Below is a small trained network, with its code and all its weights. Each question gives an input and a class and asks what happens when units are switched off, that is, made to give their printed mean instead of their output.

import numpy as np


def w(rows, s, z=0):
    codes = np.array(rows[::2]) - 128.0
    scale = np.full(codes.shape[1], s)
    scale[-1] = z or s
    return codes * scale


def f(y):
    return np.maximum(y, 0)


def log_softmax(a):
    a = a - a.max(-1, keepdims=True)
    return a - np.log(np.exp(a).sum(-1, keepdims=True))


def net(x, mask):
    res = np.array(x, float).reshape(1, 4) / 4 @ E
    y = f(res @ A[0][:, :-1].T + A[0][:, -1])
    res = res + np.where(mask, y, B[0][:, -1]) @ B[0][:, :-1]
    return log_softmax(res[-1] @ U[:, :-1].T + U[:, -1])


A, B = {}, {}
E = w([
[128,131,129],'x0',
[203,254,128],'x1',
[34,209,27],'x2',
[14,138,244],'x3',
],0.0075)
A[0] = w([
[78,83,147,148],'N0',
[49,117,65,80],'N1',
[193,83,177,42],'N2',
[1,140,168,136],'N3',
[119,132,198,125],'N4',
[118,168,117,129],'N5',
[126,119,10,110],'N6',
[114,171,192,124],'N7',
[157,104,148,76],'N8',
[187,181,103,139],'N9',
[146,132,66,107],'N10',
[134,141,100,46],'N11',
[59,164,53,8],'N12',
[203,83,108,130],'N13',
[106,95,141,144],'N14',
[130,155,129,175],'N15',
[108,184,107,83],'N16',
[203,90,118,110],'N17',
[176,151,45,113],'N18',
[177,96,110,135],'N19',
[146,120,72,162],'N20',
[106,141,101,48],'N21',
[99,158,22,67],'N22',
[141,14,106,132],'N23',
[150,58,167,94],'N24',
[156,159,157,201],'N25',
[121,84,96,219],'N26',
[102,133,161,190],'N27',
[83,96,110,161],'N28',
[216,185,220,130],'N29',
[107,136,164,2],'N30',
[108,176,176,98],'N31',
[137,182,177,100],'N32',
[88,72,69,106],'N33',
],0.015,0.0048)
B[0] = w([
[157,133,99,199],'N0',
[134,71,115,202],'N1',
[54,3,107,203],'N2',
[172,135,145,255],'N3',
[154,152,154,193],'N4',
[119,96,105,164],'N5',
[148,109,167,235],'N6',
[181,125,147,187],'N7',
[106,91,154,160],'N8',
[152,135,95,205],'N9',
[140,146,158,189],'N10',
[127,121,134,144],'N11',
[90,26,161,201],'N12',
[158,149,186,218],'N13',
[142,142,119,173],'N14',
[148,147,102,161],'N15',
[139,58,108,172],'N16',
[120,114,165,207],'N17',
[147,131,149,227],'N18',
[148,148,147,191],'N19',
[151,157,127,197],'N20',
[101,73,141,146],'N21',
[133,103,143,224],'N22',
[160,147,92,232],'N23',
[125,80,111,206],'N24',
[144,119,98,181],'N25',
[165,221,107,199],'N26',
[163,145,137,186],'N27',
[156,145,117,184],'N28',
[137,82,94,228],'N29',
[133,119,159,144],'N30',
[188,144,154,175],'N31',
[150,132,101,170],'N32',
[171,128,118,192],'N33',
],0.013,0.0099)
U = w([
[117,73,165,134],'0',
[163,144,253,62],'1',
[149,129,140,254],'2',
[166,124,68,86],'3',
[128,154,151,221],'4',
[78,145,102,75],'5',
[94,200,164,78],'6',
],0.018,0.012)

Each question gives the input, the list of numbers given to net, and the class t.
The units are the neurons (one row each of A and B). Each row of codes is followed by its name. A weight is (code - 128) times the scale printed after its matrix; where a second scale follows, it is the last column's (A, B and U).
mask holds one flag per neuron, in row order. A switched-off neuron (its flag False) gives its mean, the last column of its row in B, instead of its output. The means were averaged over made-up inputs and are rounded, as every weight is.
A unit's drop is (log p(t) with every unit on - log p(t) with that unit switched off) / (log p(t) with every unit on - log p(t) with every unit switched off).
The circuit of an input: a set's keep is (log p(t) with only the set's units on - log p(t) with every unit switched off) / (log p(t) with every unit on - log p(t) with every unit switched off). Starting from the 12 units with the biggest drops (on a tie, the unit counted first), units are removed one at a time, each time the one whose removal leaves the highest keep (on an exact tie, the one counted first), for as long as the keep stays at least 0.8.
units of the circuit, in order: the units of the circuit, biggest drop first
most important unit: the unit with the biggest drop
k most important neurons: the k neurons with the biggest drops, biggest first
drop when u is switched off: that unit's drop, to one decimal
input [-6,2,6,-6], class 0: most important unit -> N12
input [-6,3,6,-6], class 0: units of the circuit, in order -> N12; N6
input [-6,-6,2,7], class 1: 2 most important neurons -> N3; N29
input [4,5,3,-5], class 1: units of the circuit, in order -> N6; N18
input [-3,-5,3,2], class 3: units of the circuit, in order -> N13; N0; N17
input [-6,-8,-5,3], class 3: units of the circuit, in order -> N23; N0
input [5,7,-7,4], class 0: 2 most important neurons -> N2; N29
input [8,-2,8,-8], class 0: 2 most important neurons -> N12; N1
input [-3,-3,-8,-6], class 0: 2 most important neurons -> N2; N24
input [-8,-8,-6,1], class 2: 3 most important neurons -> N29; N23; N9
input [8,-2,-4,5], class 2: 2 most important neurons -> N13; N6
input [-3,-3,7,-8], class 1: drop when N10 is switched off -> 0.1
input [5,0,1,-6], class 1: drop when N26 is switched off -> 0.0
input [3,0,1,2], class 4: drop when N12 is switched off -> 0.1
input [-4,6,-5,4], class 3: most important unit -> N29
